Below are the code and all the weights of a small trained network. Each question names an input and a target symbol and asks about switching units off, where a switched-off unit gives its printed mean instead of its output.

import numpy as np


def w(rows, s, z=0):
    codes = np.array(rows[::2]) - 128.0
    scale = np.full(codes.shape[1], s)
    scale[-1] = z or s
    return codes * scale


def f(y):
    return y / 2 * (1 + np.tanh(0.7978845608 * (y + 0.044715 * y**3)))


def softmax(a):
    e = np.exp(a - a.max(-1, keepdims=True))
    return e / e.sum(-1, keepdims=True)


def log_softmax(a):
    a = a - a.max(-1, keepdims=True)
    return a - np.log(np.exp(a).sum(-1, keepdims=True))


def net(x, mask):
    ids = ['δεζμξστ'.index(c) for c in x.split()]
    T = len(ids)
    res = E[ids] + P[:T]
    r = res
    for j in range(3):
        rows = slice(2 * j, 2 * j + 2)
        q, k, v = (r @ M[0][rows].T for M in (Q, K, V))
        z = softmax(np.where(np.tri(T) > 0, q @ k.T / 2**0.5, -1e9)) @ v
        o = O[0][rows]
        res = res + np.where(mask[j], z, o[:, -1]) @ o[:, :-1]
    y = f(res @ A[0][:, :-1].T + A[0][:, -1])
    res = res + np.where(mask[3:7], y, B[0][:, -1]) @ B[0][:, :-1]
    return log_softmax(res[-1] @ U[:, :-1].T + U[:, -1])


Q, K, V, O, A, B = {}, {}, {}, {}, {}, {}
E = w([
[74,105,149,82],'δ',
[134,28,45,183],'ε',
[13,8,48,60],'ζ',
[63,195,107,54],'μ',
[145,34,145,145],'ξ',
[73,28,127,43],'σ',
[118,79,203,90],'τ',
],0.017)
P = w([
[28,176,142,164],'0',
[148,89,87,167],'1',
[78,176,157,103],'2',
[127,202,148,169],'3',
[127,59,121,114],'4',
[38,173,173,102],'5',
[129,209,149,171],'6',
[128,36,120,104],'7',
[40,180,161,114],'8',
[129,203,145,176],'9',
[137,33,132,92],'10',
[6,181,172,99],'11',
[135,214,138,182],'12',
[121,2,122,84],'13',
],0.0094)
Q[0] = w([
[102,120,103,148],'H0',
[171,114,136,140],'H0',
[102,71,69,8],'H1',
[123,75,138,98],'H1',
[88,104,109,136],'H2',
[134,101,150,85],'H2',
],0.013)
K[0] = w([
[128,223,105,160],'H0',
[152,117,145,52],'H0',
[8,113,12,78],'H1',
[21,1,101,123],'H1',
[104,237,125,190],'H2',
[49,158,32,96],'H2',
],0.0074)
V[0] = w([
[145,93,116,112],'H0',
[145,100,250,76],'H0',
[54,134,86,132],'H1',
[134,153,149,167],'H1',
[210,136,101,138],'H2',
[206,74,128,59],'H2',
],0.011)
O[0] = w([
[105,165,153,148,131],'H0',
[125,134,216,56,116],'H0',
[194,128,89,47,255],'H1',
[203,167,104,186,61],'H1',
[49,101,179,76,20],'H2',
[127,1,112,74,62],'H2',
],0.0081,0.0099)
A[0] = w([
[196,235,214,151,170],'N0',
[159,156,29,1,2],'N1',
[214,60,178,207,225],'N2',
[172,99,226,196,96],'N3',
],0.0087,0.0047)
B[0] = w([
[65,148,105,56,169],'N0',
[190,121,163,255,254],'N1',
[18,120,201,198,167],'N2',
[194,216,208,67,132],'N3',
],0.0098)
U = w([
[136,117,74,54,204],'δ',
[46,116,97,157,114],'ε',
[218,130,100,129,42],'ζ',
[130,169,81,99,219],'μ',
[104,120,206,180,3],'ξ',
[247,63,165,132,92],'σ',
[96,129,171,102,177],'τ',
],0.012,0.0046)

Each question gives the input, a string of symbols that net reads in full, and the target symbol t.
The units are the heads (2 rows each of Q, K, V and O) and the neurons (one row each of A and B). Each row of codes is followed by its name. A weight is (code - 128) times the scale printed after its matrix; where a second scale follows, it is the last column's (O, A, B and U).
mask holds one flag per unit, heads first, then neurons. A switched-off unit (its flag False) gives its mean, the last column of its rows in O or B, instead of its output. The means were averaged over made-up inputs and are rounded, as every weight is.
A unit's drop is (log p(t) with every unit on - log p(t) with that unit switched off) / (log p(t) with every unit on - log p(t) with every unit switched off).
most important unit: the unit with the biggest drop
top k neurons: the k neurons with the biggest drops, biggest first
heads that matter: for each layer, one digit per head in row order, 1 if its drop is at least 0.15 and else 0, layers parted by /
drop of u: that unit's drop, to one decimal
input ζ ε δ, target ζ: heads that matter : 110
input ε ε μ τ τ μ ε ε ε ζ, target ζ: heads that matter : 010
input μ τ ε μ ζ, target σ: heads that matter : 010
input τ ζ ξ μ μ μ μ ξ ξ ε μ δ σ, target σ: heads that matter : 010
input δ ε ζ μ τ δ μ δ, target σ: most important unit : H1
input μ μ ε σ μ σ μ μ, target ζ: heads that matter : 000
input δ σ μ τ μ ξ μ τ, target τ: top 2 neurons : [N1, N2]
input ζ τ μ ξ ζ μ σ ξ τ ξ μ ε, target σ: top 3 neurons : [N0, N1, N2]
input δ τ δ τ μ ε ζ ξ μ τ σ τ, target δ: top 3 neurons : [N1, N2, N0]
input ξ ε δ τ σ μ ξ ζ ε ξ ε ε, target δ: top 2 neurons : [N1, N2]
input ξ σ μ μ δ ε τ, target τ: drop of N3 : 0.1
input ε ε ε σ ζ δ ξ δ, target σ: drop of N1 : 0.7
input μ ζ μ ξ, target ξ: drop of H2 : 0.0
input δ μ ε ζ μ σ δ ξ τ μ τ τ, target δ: drop of N1 : 0.5
input τ μ σ μ μ δ ε σ ξ, target τ: most important unit : N1
